Here is a tiny trained network, its code and every weight. The questions are about switching its units off for an input and a class, where a switched-off unit gives its printed mean instead of its output.

import numpy as np


def w(rows, s, z=0):
    codes = np.array(rows[::2]) - 128.0
    scale = np.full(codes.shape[1], s)
    scale[-1] = z or s
    return codes * scale


def f(y):
    return y / 2 * (1 + np.tanh(0.7978845608 * (y + 0.044715 * y**3)))


def log_softmax(a):
    a = a - a.max(-1, keepdims=True)
    return a - np.log(np.exp(a).sum(-1, keepdims=True))


def net(x, mask):
    res = np.array(x, float).reshape(1, 7) / 4 @ E
    y = f(res @ A[0][:, :-1].T + A[0][:, -1])
    res = res + np.where(mask, y, B[0][:, -1]) @ B[0][:, :-1]
    return log_softmax(res[-1] @ U[:, :-1].T + U[:, -1])


A, B = {}, {}
E = w([
[212,229,111,77,185,150,155,153,174,118,21,188],'x0',
[146,79,197,118,235,214,143,109,64,165,161,184],'x1',
[96,124,200,103,118,221,3,91,172,132,25,90],'x2',
[136,111,102,142,142,134,80,146,134,129,126,146],'x3',
[81,175,206,72,47,154,85,235,95,99,163,186],'x4',
[119,225,96,236,146,194,100,109,35,91,120,117],'x5',
[234,45,183,197,61,146,163,156,162,24,128,117],'x6',
],0.0058)
A[0] = w([
[124,123,171,83,126,184,2,101,171,130,76,42,121],'n0',
[144,58,170,123,214,189,135,119,68,135,167,213,103],'n1',
[147,45,160,64,117,141,140,138,182,195,138,155,65],'n2',
[64,153,136,97,90,126,123,230,103,96,137,220,117],'n3',
[159,79,103,183,199,106,150,46,134,151,95,34,87],'n4',
[183,93,182,174,83,160,139,116,155,80,137,122,78],'n5',
[176,107,175,158,97,145,183,149,151,60,100,107,101],'n6',
[128,188,86,221,117,139,131,141,19,81,123,144,183],'n7',
[195,83,201,167,94,169,164,152,133,71,99,84,81],'n8',
[96,169,185,82,78,125,131,156,92,84,139,150,178],'n9',
[43,60,156,165,127,111,100,111,104,123,185,64,85],'n10',
[192,197,143,111,143,160,164,147,153,137,46,156,67],'n11',
[151,80,62,152,169,118,157,11,181,160,74,43,114],'n12',
[183,94,210,129,221,169,167,135,55,216,200,194,151],'n13',
[84,185,193,104,65,155,124,194,133,128,157,171,45],'n14',
[116,55,139,64,89,96,159,139,175,195,104,131,211],'n15',
[101,58,130,51,101,131,152,153,235,168,125,120,91],'n16',
[66,189,105,90,162,136,110,110,136,195,163,116,67],'n17',
[83,125,238,109,110,205,70,78,210,140,43,39,133],'n18',
[212,197,134,98,179,112,142,168,145,128,86,155,91],'n19',
[189,87,183,200,87,108,139,104,144,82,112,174,141],'n20',
[104,169,6,150,45,47,105,195,178,116,99,127,249],'n21',
[167,184,101,111,159,169,173,153,199,120,87,208,94],'n22',
[74,174,87,76,140,106,108,110,90,204,129,123,83],'n23',
[113,218,139,204,131,196,130,99,86,82,133,88,140],'n24',
[32,175,122,66,166,113,128,77,133,181,130,129,64],'n25',
[207,78,151,165,121,166,128,174,143,62,130,110,103],'n26',
[150,61,105,67,130,56,189,156,128,153,165,201,226],'n27',
[86,157,103,130,56,82,99,102,168,96,148,73,72],'n28',
[134,84,141,119,199,224,121,146,114,152,176,181,170],'n29',
[119,141,153,102,78,159,59,223,119,121,163,180,160],'n30',
[69,147,179,91,73,178,134,228,97,97,124,153,77],'n31',
[180,179,109,62,146,143,157,127,135,83,52,158,84],'n32',
[108,171,84,204,104,236,134,148,76,125,125,67,131],'n33',
[58,63,150,158,119,156,139,133,88,146,192,45,110],'n34',
],0.0056,0.0022)
B[0] = w([
[140,181,127,153,224,127,189,151,160,114,210,71,222],'n0',
[86,175,149,172,61,164,155,107,121,62,54,33,203],'n1',
[135,107,165,179,107,88,103,139,82,159,54,141,173],'n2',
[155,164,100,146,120,138,121,70,172,126,157,159,181],'n3',
[197,120,93,113,70,144,105,59,131,108,165,241,200],'n4',
[68,106,69,86,76,174,135,201,120,159,120,159,174],'n5',
[74,104,59,126,123,188,133,171,151,124,114,149,180],'n6',
[183,147,220,163,174,98,149,182,121,177,109,161,196],'n7',
[63,99,30,127,88,165,149,197,143,174,111,179,190],'n8',
[177,181,118,131,154,135,88,57,165,132,147,137,173],'n9',
[76,41,129,44,128,54,58,159,40,67,185,126,192],'n10',
[105,29,128,70,124,92,65,154,66,81,166,112,183],'n11',
[171,141,101,94,102,153,92,11,144,149,157,225,225],'n12',
[126,171,137,179,84,159,158,85,124,69,82,24,227],'n13',
[155,138,42,101,123,148,86,35,147,123,126,195,169],'n14',
[173,131,169,156,143,109,105,150,131,159,89,117,207],'n15',
[145,113,189,177,113,47,91,147,139,173,29,187,195],'n16',
[65,71,63,112,96,195,171,207,146,179,78,173,165],'n17',
[161,235,129,131,254,86,180,164,182,159,233,57,240],'n18',
[79,61,128,76,144,73,38,140,45,50,192,89,179],'n19',
[91,109,83,135,130,169,169,164,147,182,123,149,187],'n20',
[115,166,200,180,110,195,186,82,169,59,83,1,253],'n21',
[95,47,142,69,129,91,59,148,49,70,193,85,183],'n22',
[40,106,33,101,117,195,167,194,167,169,88,125,172],'n23',
[146,121,197,157,150,48,82,177,103,218,77,176,181],'n24',
[40,115,64,114,94,186,177,209,136,163,114,189,177],'n25',
[62,120,54,138,103,171,178,201,142,140,140,176,183],'n26',
[186,129,173,191,188,94,145,155,153,174,142,114,217],'n27',
[82,110,140,110,72,156,89,95,96,67,77,85,177],'n28',
[122,173,148,157,83,151,159,89,159,77,73,72,193],'n29',
[187,161,120,146,114,143,105,57,122,143,181,161,192],'n30',
[182,154,82,117,72,153,135,28,151,138,144,213,180],'n31',
[79,23,131,58,107,80,73,134,52,40,182,107,179],'n32',
[166,102,196,144,158,55,94,168,81,161,83,180,175],'n33',
[79,80,153,53,152,93,35,129,54,63,175,125,192],'n34',
],0.0051,0.006)
U = w([
[80,55,125,47,117,82,50,141,58,50,187,123,66],'0',
[62,111,34,126,100,199,171,211,157,171,100,192,68],'1',
[189,141,90,124,101,149,104,2,155,127,160,227,83],'2',
[106,154,160,164,82,166,150,84,147,62,48,37,95],'3',
[161,164,123,155,193,100,189,163,154,138,235,96,178],'4',
[160,115,214,162,131,65,89,177,121,201,43,192,82],'5',
[129,128,129,135,128,131,135,127,138,119,133,128,254],'6',
],0.0089,0.0047)

Each question gives the input, the list of numbers given to net, and the class t.
The units are the neurons (one row each of A and B). Each row of codes is followed by its name. A weight is (code - 128) times the scale printed after its matrix; where a second scale follows, it is the last column's (A, B and U).
mask holds one flag per neuron, in row order. A switched-off neuron (its flag False) gives its mean, the last column of its row in B, instead of its output. The means were averaged over made-up inputs and are rounded, as every weight is.
A unit's drop is (log p(t) with every unit on - log p(t) with that unit switched off) / (log p(t) with every unit on - log p(t) with every unit switched off).
The circuit of an input: a set's keep is (log p(t) with only the set's units on - log p(t) with every unit switched off) / (log p(t) with every unit on - log p(t) with every unit switched off). Starting from the 12 units with the biggest drops (on a tie, the unit counted first), units are removed one at a time, each time the one whose removal leaves the highest keep (on an exact tie, the one counted first), for as long as the keep stays at least 0.8.
circuit, biggest first: the units of the circuit, biggest drop first
unit that matters most: the unit with the biggest drop
top k neurons: the k neurons with the biggest drops, biggest first
input [0,1,-1,1,-5,5,4], class 2: top 3 neurons : n4; n12; n16
input [7,0,1,7,7,-7,4], class 0: circuit, biggest first : n22
input [4,-6,-6,-3,4,8,-5], class 5: circuit, biggest first : n7; n24
input [2,7,-1,4,7,-2,3], class 2: circuit, biggest first : n31; n30
input [3,1,8,8,6,-2,1], class 4: circuit, biggest first : n18; n0
input [-1,8,0,4,3,-6,0], class 3: circuit, biggest first : n13; n1
input [-6,1,-3,-6,5,-7,-7], class 1: top 2 neurons : n25; n23
input [-1,8,-2,0,-2,0,-8], class 1: top 2 neurons : n25; n17
input [-8,2,1,-4,1,8,7], class 0: top 2 neurons : n34; n10
input [8,3,-7,8,-3,3,7], class 0: circuit, biggest first : n19; n22
input [-1,3,-7,-6,3,6,-7], class 1: top 4 neurons : n23; n17; n25; n18
input [-1,0,-3,3,5,1,-6], class 1: circuit, biggest first : n23; n17
input [3,2,3,-7,-2,-8,4], class 5: top 2 neurons : n16; n2
input [-1,6,0,-5,-5,0,6], class 1: unit that matters most : n8
input [6,-5,2,2,-2,-6,2], class 0: circuit, biggest first : n32; n22
input [2,8,-5,6,6,-2,8], class 1: top 3 neurons : n26; n8; n21
input [-3,-8,1,-5,6,-5,-5], class 3: top 2 neurons : n21; n28
input [-4,7,-6,-4,-5,-4,-4], class 3: top 2 neurons : n13; n1
input [5,-6,-5,3,-4,-2,-1], class 3: top 2 neurons : n21; n18
input [6,7,-3,2,4,4,2], class 3: top 2 neurons : n13; n1
input [1,-4,4,1,-7,-4,-4], class 2: circuit, biggest first : n12
input [-5,-5,-5,1,-7,-4,2], class 2: circuit, biggest first : n12; n4
input [0,-4,-5,1,-5,7,-4], class 5: circuit, biggest first : n7; n24; n33
input [0,-2,0,8,8,-3,6], class 2: circuit, biggest first : n30; n31
input [1,-8,4,-8,-4,-3,-8], class 1: top 4 neurons : n25; n23; n17; n13
input [-3,7,8,0,-3,-2,0], class 4: top 4 neurons : n18; n0; n21; n28
